(in the rows, 128 means zero)
Each row is followed by its class.
[134 118 157 193 129 127 132 125 144 100 107 148 176 102 138  79 126 115
 146 154 109 126 107 128  92 130 125 141 131  85  92 147 103 131 146 169
  70]
Q_207
[102 108 101 161 108 153 168 132 117 121 103 157 122 122 141 105 139 112
 103 102 176 122 129 109  94 121 134 146 143 115 132 188  48 106 139 140
 168]
Q_27
[ 91 125 106  66 188 111  59  88  81  83 142 110 132  94 146 181 106 136
 116 140  99 128 181 153 104 110 108 134 139 123 165 133 119  72 109 135
 119]
Q_380
[112 109 101 162 115 138 147 133 126 135 113 148 113 128 143 117 139 123
 109 122 158  92 135 114 127 116 143 137 129 103 138 180  23 100 125 139
 164]
Q_513
[102 138 103  98 184 106  77  77  97  85 125  80 149 114 130 201 107 135
 114 122  92 135 149 145 104 131  93 136 128 141 165 121 189  37 127 143
 141]
Q_896
[140 122 156 195 124 126 130 124 144 119  96 157 189 117 134  69 118 119
 152 148 131 113 108 104  94 121 112 141 118  86  85 165 101 122 147 172
  78]
Q_829
[133 139 136 188 105 129 154 146 143 132 146 152 100 138 139 117 118 151
 113 158 141 117 153 116 167 132 215 152 103 138 143  89 134  97 158 134
 127]
Q_207
[120 152 169 176 129 174 140 136 126 120 143 130 171 147  78 103 128 137
  96 112 173 125  92 116  87 210  74 143 149 119  63 122 189  88 189 120
 126]
Q_330
[121 127 129 217 120 145 166 164 160 187 119 137 141 153 142 107 115 123
  98 168 174  96 131 121 154 171 209 138  66 141 104 126 110  63 182 121
 155]
Q_513
[149 133 113 156 105 128 124 146 158 163 123 184 125 154 150 139 130 145
 130 170 146 119 144  79 169 131 185 130  89 184 198 123 193  80 156 150
 151]
Q_513
[125 110 102 160 126 149 182 126 113 141 116 150 112 118 148  93 140 125
 100 110 163 105 119 105 111 112 142 145 122 126 113 174  36  95 143 117
 170]
Q_541
[107 101  93 179 131 147 170 118 106 134 116 140  96 104 138 103 124 129
 101 108 161 104 142 117 112 136 150 141 116 116 129 160  52 100 125 120
 169]
Q_814
[122 108 105 160 116 146 163 115  92 116 107 169 119 117 124 111 108 116
 101 113 163 102 137 123 114 108 132 145 128  98 139 158  27  71 112 131
 165]
Q_896
[ 99 100 108 178 118 148 175 122 108 143 109 156 124 120 139 103 125 111
  99 113 175 122 130 129 101 130 134 154 130 117 105 166  44  96 126 128
 164]
Q_886
[103 138 107  87 185 103  78 103 100  95 127  96 133 124 148 188 112 133
 111 149 124 131 147 139  96 112 126 143 132 125 154 139 133  51 149 133
 117]
Q_380
[ 67 132 117  93 189 117  52  85 116  91 116  53 145 113 138 216 132 133
 106 119  95 125 139 150  88 144  97 135 147 128 173 106 185  73 123 151
 122]
Q_513
[ 92 116 151 201 133 170 156 139 111 160  78  83 140  67 134 113 119 139
 129 108 142 113 124 109 125  95 136 144  96  95 112 116  73  47 138 176
 202]
Q_829
[108 120  84  68 200  93  70  83  95 112 120  71 131 112 143 197 104 138
 128 113  77 142 150 152 114 102  84 138 146 144 178 123 176  75 110 145
 153]
Q_886
[ 99 108 118 130 116 148 161 122  97 133  98 151 121 124 137 108 124 114
  96 106 166 113 129 117 106 109 137 133 136 122 129 184  46 107 114 127
 156]
Q_456
[107 116 108 124 186 162 101 116  83 102 101 123 162 123 105 133 126 101
  76 156 146 166 123 114  69 143  68 110 105 130 107 163 108  31 154 105
 101]
Q_541
[ 93 113 105 115 171 127  99 112 103 141  91  84 164  98 130 149 106 137
 113 101 108 149 140 130  90 142 115 149 135 137 145 119 163  68 126 140
 132]
Q_330
[110 141 112 186 113 111 149 115 154 152 132 173 120 149 166 122 117 144
 115 172 162 121 161 110 164 129 194 140  95 147 127 138 160  71 165 144
 153]
Q_886
[136 123  69 177 120 151 140 147 122 161  69 186 104 134 140  86  52 116
 126 151 180  98 171 102 185 109 207  95  75 118 186  90  83  53 172 131
 155]
Q_27
[166 129 139 186 137 150 154 141 129 181 147 134 163 117  90  91 108 137
 109 171 118 120 125  99 141 147 139 151  69 194 120 112 213  64 173 116
 150]
Q_896
[119 126 116 166  86 109 135 156 142 155 154 163 153 141 143 102 117 132
 134 168 131 129 125  79 151 120 156 171 113 145 165 151 151 107 172 174
 122]
Q_27
[114 114 116 179 107 150 177 126  98 114 112 161 127 122 119 109 123 120
  93 111 172 117 126 112 106 113 135 155 133  98 127 163  34  83 120 132
 156]
Q_896
[ 82 141 127 140 106 124 133 156 127 177 144 149 112 126 126 149 125 140
 101 187 145 127 181 105 163 107 226 123  92 140 158 114 124 105 140 127
 142]
Q_380
[ 90 124 123 100 174 100  88 100 123  97 126  79 150 111 160 160 126 137
 126 120  97 138 131 133  96 112 127 152 145 129 151 127 155  81 133 152
 143]
Q_541
[ 67 144 165 175 122 108 141 146 141 131 148  91 144 142 145 136 134 138
 103 142 138 150 117 144 143 140 169 176 121 116 107 118 129 104 175 147
 124]
Q_207
[ 94  99 110 160 130 160 164 124  97 162  87 147 130 114 150 111 118 133
  95  92 159 111 131 121 109 135 140 152 130 103 119 158  53  94 115 120
 167]
Q_330
[115 105  97 176 107 153 166 130 107 146 105 166 126 119 150 102 121 123
 112 100 153  96 113 109 124 116 137 153 130 123 140 186  22  99 127 130
 183]
Q_27
[126 119 148 205 132 129 136 126 144 106 122 148 168 103 132  68 118 113
 145 156 134 119  99 107  90 140 114 131 119  81  81 159 103 144 155 156
  69]
Q_814
[140 123 162 187 128 125 132 126 146 100 115 148 170 108 139  77 127 114
 144 157 112 119 103 123  95 127 119 143 130  79  88 153 103 131 149 172
  73]
Q_207
[120  96 109 173 118 150 180 129 111 137 119 152 107 109 140  91 124 121
 110 106 166 116 128 116 115 136 138 153 126 120 125 151  50 122 120 121
 160]
Q_814
[107 108 113 163 124 144 170 125  99 136 129 149 118 108 125  99 123 124
  99 107 161 110 126 123 113 134 124 144 127 119 115 165  46 114 127 116
 155]
Q_814
[119 107 109 170 112 139 168 136 117 146 102 154 110 138 141 110 128 132
 118 107 166 105 141 115 133 112 155 150 122 106 127 152  40 109 130 129
 164]
Q_829
[209 144 117 140  78 130 122 139 107  36 185 244  72 128  93 126 102 149
 177 189 142  82 154  98 138  74 134 124 127 100 173  90  91  45 163 164
  94]
Q_896
[133 145 141 165 120 122 124 129 161 133 136 179 148 151 158 127 117 131
 122 174 170  97 127 112 138 146 173 142  94 166 152 137 162  63 184 152
 135]
Q_513
[156 150 120 116 151 126 103  92 103  80 191 166 113 134 135 174  84 163
 123 156 104  62 180 172 154 131 163 105 125 183 135  81 148  71 157  62
 118]
Q_541
[127 125 147 200 131 129 112 125 152 107 103 150 183 111 143  78 121 114
 145 150 129  97 105 116  98 136 121 126 119  74  94 166  83 124 148 172
  69]
Q_513
[112 127 167 171 128 132 118 115 135 100 111 149 185 108 143  76 113 113
 144 149 124 115 104 115  96 128 116 124 128  86  82 170 105 137 132 168
  70]
Q_456
[209 107 174  89 123  98 121 170 155 122 142 200 167 151 113  87 116 125
 196 169 107 133 114 144 109 144 111 167 129 129 155  88 193 122 135 193
 129]
Q_829
[121 117  99 111 169 124 101 112 110 125 116  89 159 105 139 149 121 129
 120 114  92 140 125 131 101 140  87 153 129 156 147 152 158  65 132 146
 157]
Q_27
[ 99 135 112  85 184 104  78 100 105 106 140  80 134 118 132 177 121 143
 116 153  87 121 141 131 113 100 115 129 131 133 141 153 158  64 138 140
 126]
Q_456
[146 153 131 172  96 118 143 152 144 203 151 150 126 132 133 110 136 150
 143 173 125 100 104  68 166 128 172 150  75 176 129 146 161  83 188 140
 152]
Q_380
[133 125 155 192 133 131 112 128 151 111 112 150 186 103 140  73 126 118
 146 154 118 100 105 116 106 132 111 127 116  80  87 166  86 128 139 172
  75]
Q_513
[128 108 109 161 128 156 164 123  89 119 119 155 123 120 109 106 115 118
  91 121 160 108 140 117 110 115 117 143 121  99 127 162  51  70 123 127
 164]
Q_896
[ 83 107 106 172 109 177 154 129 108 150  90 211 111 130 152 157 111 112
 112 178 168  99 169 128 145 105 197  63  86 128 160 143  45  62 138  99
 191]
Q_541
[101 110  96 183 115 140 180 122 115 135 112 146 102 119 147 107 126 126
 105 100 171 118 140 126 125 124 148 153 136  95 116 152  36 113 116 139
 167]
Q_886
[101 113 120 169 127 152 175 125 108 145 106 143 134 121 145  97 129 126
  92 109 165 112 120 115 117 127 148 144 125 126  98 182  55 101 128 119
 158]
Q_456
[114  99 109 168 128 160 176 118 106 133  98 158 128 107 168 106 136 123
  99 104 164 123 120 108 104 121 142 153 122 140 127 162  44  82 123 118
 173]
Q_541
[124 119 159 197 126 124 126 131 144 111 108 147 189 117 132  75 118 118
 152 150 130 116 113 115  96 126 116 144 122  70  79 160  89 127 147 175
  77]
Q_829
[134 113 156 191 122 124 127 131 141 110 109 156 186 117 135  73 115 116
 155 151 131 115 117 115  94 122 114 145 122  79  89 163  89 128 145 174
  78]
Q_829
[139 118 115 170 113 148 173 123 103 114 128 173 127 116 117  99 120 127
 107 119 156 110 136 119 123 123 120 149 128 106 122 148  60  89 120 134
 154]
Q_896
[107 110 103 163 115 144 168 115 107 146 114 158 100 118 141 111 127 128
 107 101 160 109 139 122 127 117 139 145 132 118 127 155  53 110 112 130
 180]
Q_886
[101 126  97 119 183 114  82  95  90  68 113  78 153 111 129 187 110 129
 109 112 103 161 134 126  98 119  85 150 143 107 161 130 128  50 103 150
 126]
Q_896
[139 164 134 175 118 109 144 156 143 152 169 144 125 168  93 106 124 159
 118 155 140 112 112  85 179 130 162 155  99 125 126 109 181  86 192 140
 149]
Q_896
[141 118 145 178 128 127 133 118 142 102 113 159 183 103 154  69 114 110
 144 160 125 113 105 104  89 110 124 134 124  95  92 162  86 118 150 160
  73]
Q_541
[124 123 148 188 120 135 123 130 138 106 120 153 186  99 135  69 115 114
 147 146 118 113 105 117  94 126 110 137 127  93  88 173  90 129 151 166
  85]
Q_27
[109 105  97 173 120 148 173 126 103 128 123 147  89 110 132 109 124 126
 101 110 168 105 136 110 114 125 148 139 123 106 131 157  35 110 125 121
 157]
Q_814
[218  90 129  95 105 157 140 188 105 143 129 189 124 109  90  95 114  92
 144 241 125 148 170  98  91  70 136  99  83 137 140 139 108 103 142 128
  60]
Q_380
[113 123 161 159  52 141 108 118 138  94 126 167 127 170 121 162 172 106
 166 145 122 133  48 101  52 156  98 138 143 178 146 208 127 139 135 133
  82]
Q_456
[105 149 113 222 144 116 157 142 146 184 172  88 128  98 117 105 118 171
 115 146 109 108 117  93 185 148 177 158  90 139 118  93 157 130 166 133
 138]
Q_814
[136 122 155 183 125 141 128 121 134 120 107 170 180 109 150  77 107 126
 145 146 129 106 107 109  92 138 120 137 120  80  86 162 107 124 143 160
  74]
Q_330
[112 112 112  83 195 116  92 106 113  98 119  88 158 115 143 160 124 119
 109 131 111 150 124 128  73 127 102 154 143 141 145 121 164  57 138 137
 134]
Q_541
[107 149 117 150 106 114 168 140 159 158 147 127 123 155 144 140 142 130
  93 154 168 142 132  99 131 144 192 148 104 178 153 131 178 110 182 134
 141]
Q_541
[224 148 144 155  98 160 144 157 110 159 156 171 149 119  47  29  93  93
 148 133 140 100  63  54 138 161  36 128  73 152 100 130 132 107 174 142
 102]
Q_896
[ 73 124  97 109 175 108  71  85  98  60 121  79 105 107 142 200 105 133
 109 113 125 133 155 126  80 112 141 135 151 117 184 113 137  72 120 139
 119]
Q_814
[119 130 197  46 124 125  73 140 143  87 217 178 146 146 124 170 142  97
 148 223 117 138 122  97 112  96  88 120 138 160 159 179 183 163 123 159
 125]
Q_456
[176 106  79  52 149 141  90 136 101  87 117 203  85 141 110 114  99 112
 142 179 134 153 197 118 140  79 123  71 115 137 202  83 127 105 135 101
  85]
Q_541
[100 132 109  85 182 108  62  81  85  67 138  79 143 105 116 200  99 137
 108 133  89 142 156 140 101 100  87 150 146 137 182 107 170  34 114 142
 126]
Q_896
[ 75 127 125  94 192  99  74  97 119 115 115  50 166 117 123 185 145 128
 102 111  73 162 106 137  89 140  83 161 163 140 156 140 179  92 115 149
 146]
Q_207
[136 106 114 152 130 149 178 131 106 139 109 153 101 122 146 108 135 122
  92 122 156 111 128 118 121 104 147 156 122 121 132 168  44  89 133 126
 170]
Q_207
[117 123 105  94 188  98  90 104 106  86 141  65 125 124 138 201 129 144
 109 120  82 138 139 155  96 128 120 165 152 145 167 125 167  64 134 140
 139]
Q_207
[121 106 117 173 109 150 178 130 107 140 101 151 109 126 147 116 131 121
  95 116 156 110 122 120 120 113 157 154 127 120 136 165  37  97 131 125
 159]
Q_207
